Below are the code and all the weights of a small trained network. Each question names an input and a class and asks about switching units off, where a switched-off unit gives its printed mean instead of its output.

import numpy as np


def w(rows, s, z=0):
    codes = np.array(rows[::2]) - 128.0
    scale = np.full(codes.shape[1], s)
    scale[-1] = z or s
    return codes * scale


def f(y):
    return np.maximum(y, 0)


def log_softmax(a):
    a = a - a.max(-1, keepdims=True)
    return a - np.log(np.exp(a).sum(-1, keepdims=True))


def net(x, mask):
    res = np.array(x, float).reshape(1, 5) / 4 @ E
    y = f(res @ A[0][:, :-1].T + A[0][:, -1])
    res = res + np.where(mask, y, B[0][:, -1]) @ B[0][:, :-1]
    return log_softmax(res[-1] @ U[:, :-1].T + U[:, -1])


A, B = {}, {}
E = w([
[77,173,42,160,43],'x0',
[165,1,75,75,164],'x1',
[179,207,86,104,158],'x2',
[174,155,246,156,155],'x3',
[34,168,143,85,166],'x4',
],0.0083)
A[0] = w([
[104,197,156,213,113,140],'n1',
[170,150,88,149,107,169],'n2',
[161,106,153,185,95,91],'n3',
[179,78,98,139,159,148],'n4',
[175,169,127,103,160,197],'n5',
[110,174,146,133,108,175],'n6',
[146,64,100,110,115,136],'n7',
[146,127,99,148,129,141],'n8',
[106,181,120,191,93,186],'n9',
[108,87,96,132,94,145],'n10',
[139,157,163,179,109,81],'n11',
[180,141,77,155,99,181],'n12',
[70,101,198,119,112,148],'n13',
[75,123,165,84,134,111],'n14',
[84,126,65,28,129,136],'n15',
[153,110,98,135,72,163],'n16',
[42,84,180,104,114,170],'n17',
[165,174,130,98,243,252],'n18',
[170,133,75,184,85,192],'n19',
[230,63,161,95,175,249],'n20',
[87,88,9,114,156,110],'n21',
],0.012,0.0046)
B[0] = w([
[134,182,60,152,125,254],'n1',
[149,171,140,212,173,176],'n2',
[102,58,163,56,106,169],'n3',
[145,126,81,98,92,182],'n4',
[201,102,143,117,198,185],'n5',
[162,160,44,199,146,203],'n6',
[170,160,95,176,117,188],'n7',
[104,162,133,245,193,149],'n8',
[157,171,59,193,158,237],'n9',
[147,187,35,212,130,182],'n10',
[70,207,37,77,133,187],'n11',
[218,228,171,161,192,185],'n12',
[123,79,88,199,62,210],'n13',
[108,102,160,189,106,178],'n14',
[98,151,90,52,2,213],'n15',
[176,100,155,206,200,177],'n16',
[132,99,88,249,84,223],'n17',
[247,105,154,76,129,231],'n18',
[215,144,136,161,189,201],'n19',
[179,71,116,99,119,252],'n20',
[92,168,54,105,114,228],'n21',
],0.0056,0.0097)
U = w([
[100,111,154,13,177,146],'0',
[79,156,58,114,114,92],'1',
[66,138,148,1,119,34],'2',
[72,65,179,167,110,180],'3',
[24,117,225,46,189,2],'4',
[114,71,157,8,120,187],'5',
[211,126,140,139,223,185],'6',
],0.0092,0.0038)

Each question gives the input, the list of numbers given to net, and the class t.
The units are the neurons (one row each of A and B). Each row of codes is followed by its name. A weight is (code - 128) times the scale printed after its matrix; where a second scale follows, it is the last column's (A, B and U).
mask holds one flag per neuron, in row order. A switched-off neuron (its flag False) gives its mean, the last column of its row in B, instead of its output. The means were averaged over made-up inputs and are rounded, as every weight is.
A unit's drop is (log p(t) with every unit on - log p(t) with that unit switched off) / (log p(t) with every unit on - log p(t) with every unit switched off).
The circuit of an input: a set's keep is (log p(t) with only the set's units on - log p(t) with every unit switched off) / (log p(t) with every unit on - log p(t) with every unit switched off). Starting from the 12 units with the biggest drops (on a tie, the unit counted first), units are removed one at a time, each time the one whose removal leaves the highest keep (on an exact tie, the one counted first), for as long as the keep stays at least 0.8.
units of the circuit, in order: the units of the circuit, biggest drop first
top k neurons: the k neurons with the biggest drops, biggest first
drop when u is switched off: that unit's drop, to one decimal
input [-4,5,-7,-6,-5], class 1: units of the circuit, in order	(n21)
input [3,-6,-3,-1,-5], class 6: units of the circuit, in order	(n19, n15)
input [8,-1,2,1,-1], class 6: units of the circuit, in order	(n19, n12)
input [4,-5,-5,-4,-3], class 6: units of the circuit, in order	(n19, n15)
input [-4,5,-8,-6,-1], class 1: top 2 neurons	(n21, n10)
input [4,-6,0,-4,-2], class 6: top 2 neurons	(n19, n12)
input [-1,7,-3,-5,-2], class 1: top 2 neurons	(n21, n15)
input [8,2,-6,-2,-3], class 6: drop when n10 is switched off	-0.1
input [-3,8,-6,-5,-4], class 1: drop when n15 is switched off	0.2
input [-3,-4,-6,-5,2], class 3: drop when n11 is switched off	0.1
